Below are the code and all the weights of a small trained network. Each question names an input and a target symbol and asks about switching units off, where a switched-off unit gives its printed mean instead of its output.

import numpy as np


def w(rows, s, z=0):
    codes = np.array(rows[::2]) - 128.0
    scale = np.full(codes.shape[1], s)
    scale[-1] = z or s
    return codes * scale


def norm(h):
    return h / np.sqrt((h * h).mean(-1, keepdims=True) + 1e-5)


def f(y):
    return np.maximum(y, 0)


def softmax(a):
    e = np.exp(a - a.max(-1, keepdims=True))
    return e / e.sum(-1, keepdims=True)


def log_softmax(a):
    a = a - a.max(-1, keepdims=True)
    return a - np.log(np.exp(a).sum(-1, keepdims=True))


def net(x, mask):
    ids = ['αβδεζηθλμξπστφψω'.index(c) for c in x.split()]
    T = len(ids)
    res = E[ids] + P[:T]
    r = norm(res)
    for j in range(3):
        rows = slice(3 * j, 3 * j + 3)
        q, k, v = (r @ M[0][rows].T for M in (Q, K, V))
        z = softmax(np.where(np.tri(T) > 0, q @ k.T / 3**0.5, -1e9)) @ v
        o = O[0][rows]
        res = res + np.where(mask[j], z, o[:, -1]) @ o[:, :-1]
    y = f(norm(res) @ A[0][:, :-1].T + A[0][:, -1])
    res = res + np.where(mask[3:15], y, B[0][:, -1]) @ B[0][:, :-1]
    return log_softmax(norm(res)[-1] @ U[:, :-1].T + U[:, -1])


Q, K, V, O, A, B = {}, {}, {}, {}, {}, {}
E = w([
[140,160,119,153,120,189,171,75,146,138,155,162],'α',
[139,144,161,173,103,152,53,105,95,117,168,111],'β',
[121,126,92,80,93,150,130,91,145,153,157,131],'δ',
[126,115,114,115,182,98,137,95,135,172,172,79],'ε',
[163,126,152,116,187,171,138,109,78,129,157,136],'ζ',
[119,101,95,136,140,133,146,131,128,171,148,210],'η',
[111,140,144,92,74,183,134,137,73,148,175,143],'θ',
[85,149,138,142,149,141,162,140,70,2,77,83],'λ',
[142,122,112,124,153,131,179,140,182,192,138,121],'μ',
[125,151,77,98,181,92,87,135,86,95,166,193],'ξ',
[131,139,123,167,59,139,134,179,181,183,148,162],'π',
[146,119,96,137,107,153,108,133,126,155,115,191],'σ',
[146,128,99,165,169,110,123,118,161,170,142,175],'τ',
[117,124,119,110,96,91,78,182,122,166,159,137],'φ',
[144,95,140,147,125,148,141,153,71,170,109,153],'ψ',
[164,156,139,108,122,165,121,208,141,122,164,166],'ω',
],0.0089)
P = w([
[160,104,73,134,166,159,67,151,171,90,90,112],'0',
[70,92,194,112,134,126,131,103,173,120,80,149],'1',
[34,110,83,146,125,167,155,143,60,199,183,148],'2',
[118,99,205,133,91,66,167,98,143,101,147,174],'3',
[199,142,110,114,107,102,93,116,125,105,73,94],'4',
[82,149,105,143,149,164,153,175,107,142,164,111],'5',
[187,19,71,103,81,162,133,135,167,110,171,78],'6',
[254,141,125,110,87,60,115,111,112,100,93,83],'7',
[97,158,95,193,116,150,166,163,123,140,161,115],'8',
],0.0073)
Q[0] = w([
[125,130,185,85,112,87,177,130,142,102,85,193],'H0',
[41,155,203,140,146,126,166,90,126,162,128,178],'H0',
[140,180,97,114,141,167,123,166,104,187,136,139],'H0',
[197,86,54,129,119,147,115,129,115,114,113,76],'H1',
[116,41,137,148,133,127,139,129,172,75,184,168],'H1',
[127,127,210,149,116,104,89,90,143,115,121,133],'H1',
[120,114,57,151,157,155,163,176,51,147,160,113],'H2',
[159,156,104,105,137,119,104,92,76,159,32,106],'H2',
[208,117,7,107,96,169,96,105,136,134,107,79],'H2',
],0.013)
K[0] = w([
[80,102,184,72,145,144,150,129,159,149,93,186],'H0',
[3,85,139,130,156,198,109,134,145,143,136,122],'H0',
[166,131,88,131,144,164,120,170,130,147,160,130],'H0',
[222,165,99,119,83,108,153,112,87,155,136,99],'H1',
[97,198,143,104,153,145,88,103,150,170,40,124],'H1',
[129,82,188,101,140,151,66,104,153,130,129,132],'H1',
[173,128,108,196,120,64,120,91,42,76,96,98],'H2',
[167,90,92,133,108,114,181,155,87,142,197,137],'H2',
[227,216,89,142,93,78,141,103,94,170,162,126],'H2',
],0.012)
V[0] = w([
[182,134,172,112,193,158,142,137,112,138,187,91],'H0',
[121,105,147,102,113,98,152,154,155,58,81,52],'H0',
[114,190,104,127,120,120,139,75,189,50,169,150],'H0',
[159,112,142,109,158,115,124,125,157,88,15,134],'H1',
[137,151,98,76,146,161,211,134,95,166,95,157],'H1',
[98,137,94,83,123,59,162,215,137,146,130,112],'H1',
[171,152,164,124,70,196,141,193,138,105,114,158],'H2',
[99,179,136,101,170,114,81,147,47,127,148,167],'H2',
[118,188,131,249,155,119,158,148,108,172,110,120],'H2',
],0.014)
O[0] = w([
[57,163,207,143,126,161,157,39,97,93,126,172,47],'H0',
[225,173,185,127,121,164,36,165,160,125,81,101,196],'H0',
[150,179,61,66,20,137,129,103,200,199,164,169,85],'H0',
[166,156,92,118,127,118,100,114,140,120,30,235,192],'H1',
[1,154,92,95,144,120,133,65,136,125,107,161,13],'H1',
[82,108,142,149,135,90,157,137,149,8,195,197,89],'H1',
[68,146,154,150,24,75,118,197,141,165,111,103,253],'H2',
[139,144,125,117,150,90,59,129,76,173,183,223,129],'H2',
[107,65,167,66,164,86,150,128,243,220,92,160,9],'H2',
],0.0062,0.0041)
A[0] = w([
[213,152,185,152,204,110,153,137,123,212,217,58,142],'N0',
[167,234,156,123,125,103,102,138,175,95,84,146,67],'N1',
[154,152,138,183,169,91,118,73,46,106,123,124,130],'N2',
[218,166,101,217,111,178,70,182,157,107,68,75,202],'N3',
[119,140,89,151,122,165,75,181,85,99,142,40,94],'N4',
[181,104,183,77,109,70,114,119,229,142,105,203,172],'N5',
[167,88,91,93,142,102,185,70,102,151,59,151,6],'N6',
[77,155,83,127,126,178,139,186,71,162,223,74,213],'N7',
[5,74,82,112,122,132,254,142,53,101,170,160,132],'N8',
[96,222,156,127,190,163,144,179,198,72,57,138,99],'N9',
[155,169,125,23,116,70,141,127,62,97,143,98,101],'N10',
[185,164,84,102,210,133,120,49,103,97,159,212,54],'N11',
],0.0082,0.002)
B[0] = w([
[97,125,134,217,39,207,94,132,143,56,112,157,164],'N0',
[69,91,168,157,60,108,95,101,188,81,165,181,174],'N1',
[143,154,121,33,146,114,101,161,139,145,93,114,161],'N2',
[47,55,115,39,170,66,129,69,99,134,190,116,255],'N3',
[211,195,196,190,76,119,170,109,120,146,114,176,194],'N4',
[188,226,183,175,206,113,87,109,147,74,90,83,160],'N5',
[130,104,170,214,118,105,145,51,100,143,201,202,140],'N6',
[99,151,84,158,231,149,155,175,205,97,68,135,202],'N7',
[100,133,152,56,196,135,53,91,158,184,255,66,210],'N8',
[157,129,67,192,101,230,159,186,102,147,72,109,163],'N9',
[211,132,112,166,169,147,52,97,119,149,94,81,144],'N10',
[107,125,176,81,45,112,206,220,164,165,139,108,146],'N11',
],0.0087,0.014)
U = w([
[134,153,82,90,70,151,160,67,194,239,67,104,9],'α',
[210,43,153,180,77,185,82,129,74,218,146,74,161],'β',
[191,193,15,126,113,128,152,62,88,81,140,88,116],'δ',
[198,89,199,33,136,216,220,132,130,87,131,139,80],'ε',
[112,189,204,66,127,169,144,80,53,208,73,194,86],'ζ',
[55,90,127,55,216,129,98,98,152,169,209,115,239],'η',
[117,254,140,192,194,204,101,196,144,160,159,65,155],'θ',
[188,141,156,77,125,90,12,97,205,100,69,175,216],'λ',
[82,115,110,248,141,228,176,136,178,61,79,132,230],'μ',
[189,187,103,37,91,112,140,218,122,166,170,207,36],'ξ',
[142,59,135,127,95,52,181,192,195,135,91,42,62],'π',
[123,37,59,127,113,20,131,72,55,177,106,157,103],'σ',
[210,119,176,198,173,81,205,43,172,145,121,190,83],'τ',
[207,74,145,176,169,88,126,195,57,36,181,156,52],'φ',
[90,54,159,158,211,119,115,154,54,140,22,140,51],'ψ',
[10,130,140,195,25,126,109,140,129,101,156,201,57],'ω',
],0.0068,0.0013)

Each question gives the input, a string of symbols that net reads in full, and the target symbol t.
The units are the heads (3 rows each of Q, K, V and O) and the neurons (one row each of A and B). Each row of codes is followed by its name. A weight is (code - 128) times the scale printed after its matrix; where a second scale follows, it is the last column's (O, A, B and U).
mask holds one flag per unit, heads first, then neurons. A switched-off unit (its flag False) gives its mean, the last column of its rows in O or B, instead of its output. The means were averaged over made-up inputs and are rounded, as every weight is.
A unit's drop is (log p(t) with every unit on - log p(t) with that unit switched off) / (log p(t) with every unit on - log p(t) with every unit switched off).
The circuit of an input: a set's keep is (log p(t) with only the set's units on - log p(t) with every unit switched off) / (log p(t) with every unit on - log p(t) with every unit switched off). Starting from the 12 units with the biggest drops (on a tie, the unit counted first), units are removed one at a time, each time the one whose removal leaves the highest keep (on an exact tie, the one counted first), for as long as the keep stays at least 0.8.
units of the circuit, in order: the units of the circuit, biggest drop first
most important unit: the unit with the biggest drop
k most important neurons: the k neurons with the biggest drops, biggest first
heads that matter: for each layer, one digit per head in row order, 1 if its drop is at least 0.15 and else 0, layers parted by /
drop when u is switched off: that unit's drop, to one decimal
input λ β λ φ, target β: heads that matter : 010
input φ φ φ β β β ζ, target β: heads that matter : 010
input λ ζ β λ β λ π φ, target φ: heads that matter : 010
input λ λ λ, target μ: heads that matter : 110
input δ λ λ φ λ σ η φ π, target η: units of the circuit, in order : [H0, N8]
input φ λ ζ τ σ σ λ, target σ: most important unit : H1
input λ π λ λ φ ψ β, target φ: heads that matter : 000
input λ λ β β φ λ η, target φ: heads that matter : 000
input λ δ α φ δ μ α, target δ: heads that matter : 001
input φ τ η ζ ω τ σ, target ω: heads that matter : 001
input λ λ β λ ξ, target ξ: units of the circuit, in order : [H2, N11]
input φ μ λ ξ, target μ: units of the circuit, in order : [H2, N9]
input λ η ζ λ, target η: units of the circuit, in order : [H0, N8]
input ξ ψ ω λ, target ψ: units of the circuit, in order : [H0, H1]
input σ π φ λ ζ φ β β β, target μ: most important unit : H1
input θ λ λ ω λ λ σ, target λ: heads that matter : 100
input λ μ φ α θ ζ σ, target θ: heads that matter : 011
input δ ξ λ δ, target ξ: 2 most important neurons : [N11, N3]
input φ π α β, target π: heads that matter : 001
input λ λ φ β β, target β: heads that matter : 010
input λ β β λ, target β: units of the circuit, in order : [H1]
input β τ τ φ, target τ: heads that matter : 011
input λ δ λ β ξ ε ω, target ξ: heads that matter : 001
input β β θ δ ξ π λ, target ξ: 2 most important neurons : [N11, N3]
input φ β λ σ, target β: drop when H1 is switched off : 1.0
input ε λ θ β, target λ: drop when H0 is switched off : 0.2
input φ λ τ ε, target λ: drop when H0 is switched off : 0.3
input β ξ μ δ δ, target δ: drop when H0 is switched off : 0.0
input λ λ β φ, target λ: most important unit : H0
